Here is a tiny trained network, its code and every weight. The questions are about switching its units off for an input and a class, where a switched-off unit gives its printed mean instead of its output.

import numpy as np


def w(rows, s, z=0):
    codes = np.array(rows[::2]) - 128.0
    scale = np.full(codes.shape[1], s)
    scale[-1] = z or s
    return codes * scale


def f(y):
    return y / 2 * (1 + np.tanh(0.7978845608 * (y + 0.044715 * y**3)))


def log_softmax(a):
    a = a - a.max(-1, keepdims=True)
    return a - np.log(np.exp(a).sum(-1, keepdims=True))


def net(x, mask):
    res = np.array(x, float).reshape(1, 3) / 4 @ E
    y = f(res @ A[0][:, :-1].T + A[0][:, -1])
    res = res + np.where(mask, y, B[0][:, -1]) @ B[0][:, :-1]
    return log_softmax(res[-1] @ U[:, :-1].T + U[:, -1])


A, B = {}, {}
E = w([
[165,254,161,144,184,141,111,177],'x0',
[105,132,111,147,116,27,182,178],'x1',
[24,56,178,165,107,187,58,230],'x2',
],0.0074)
A[0] = w([
[118,73,52,131,82,125,134,99,58],'n1',
[190,204,152,178,198,141,64,184,26],'n2',
[47,200,133,194,157,27,177,187,57],'n3',
[83,81,200,153,194,224,42,132,102],'n4',
[197,167,57,72,143,148,188,92,45],'n5',
[104,209,138,106,138,215,69,85,108],'n6',
[111,2,121,95,116,160,138,88,57],'n7',
[57,112,149,202,118,107,139,216,119],'n8',
[121,55,116,107,89,123,168,83,30],'n9',
[94,118,108,116,90,68,174,174,125],'n10',
[63,138,159,181,69,163,113,165,1],'n11',
],0.0078,0.0041)
B[0] = w([
[206,185,40,182,120,134,20,174,157],'n1',
[184,183,36,201,136,207,31,254,209],'n2',
[176,194,153,120,58,229,86,96,207],'n3',
[81,77,189,79,197,126,215,83,255],'n4',
[121,29,202,174,248,71,196,90,201],'n5',
[99,193,131,111,43,162,147,139,201],'n6',
[84,212,97,165,96,153,80,210,199],'n7',
[151,41,112,100,116,27,203,85,240],'n8',
[162,170,41,215,127,152,54,195,157],'n9',
[64,183,157,69,38,183,73,55,178],'n10',
[166,79,98,209,232,64,212,140,168],'n11',
],0.008,0.0052)
U = w([
[143,77,165,188,189,30,207,97,2],'0',
[140,190,79,198,79,161,2,213,13],'1',
[138,160,196,84,30,152,98,99,251],'2',
],0.0094,0.0048)

Each question gives the input, the list of numbers given to net, and the class t.
The units are the neurons (one row each of A and B). Each row of codes is followed by its name. A weight is (code - 128) times the scale printed after its matrix; where a second scale follows, it is the last column's (A, B and U).
mask holds one flag per neuron, in row order. A switched-off neuron (its flag False) gives its mean, the last column of its row in B, instead of its output. The means were averaged over made-up inputs and are rounded, as every weight is.
A unit's drop is (log p(t) with every unit on - log p(t) with that unit switched off) / (log p(t) with every unit on - log p(t) with every unit switched off).
The circuit of an input: a set's keep is (log p(t) with only the set's units on - log p(t) with every unit switched off) / (log p(t) with every unit on - log p(t) with every unit switched off). Starting from all 11 units, units are removed one at a time, each time the one whose removal leaves the highest keep (on an exact tie, the one counted first), for as long as the keep stays at least 0.8.
units of the circuit, in order: the units of the circuit, biggest drop first
unit that matters most: the unit with the biggest drop
k most important neurons: the k neurons with the biggest drops, biggest first
drop when u is switched off: that unit's drop, to one decimal
input [-5,-3,1], class 1: unit that matters most	n7
input [-2,-3,3], class 0: units of the circuit, in order	n3, n4
input [1,7,4], class 2: 4 most important neurons	n3, n10, n5, n4
input [-3,8,3], class 2: 2 most important neurons	n10, n3
input [4,7,4], class 2: units of the circuit, in order	n3, n8
input [-2,7,-5], class 2: 2 most important neurons	n10, n3
input [3,8,5], class 2: 2 most important neurons	n3, n10
input [-3,7,-3], class 2: 2 most important neurons	n10, n2
input [-6,5,5], class 1: 2 most important neurons	n7, n1
input [6,-4,6], class 0: 2 most important neurons	n4, n11
input [-8,-5,6], class 1: 4 most important neurons	n7, n1, n9, n5
input [3,-5,-8], class 0: drop when n5 is switched off	1.5
input [2,8,-5], class 2: drop when n3 is switched off	0.6
input [3,3,4], class 0: drop when n11 is switched off	0.2
input [6,8,-7], class 2: units of the circuit, in order	n3
input [-6,-6,-8], class 0: drop when n5 is switched off	3.0
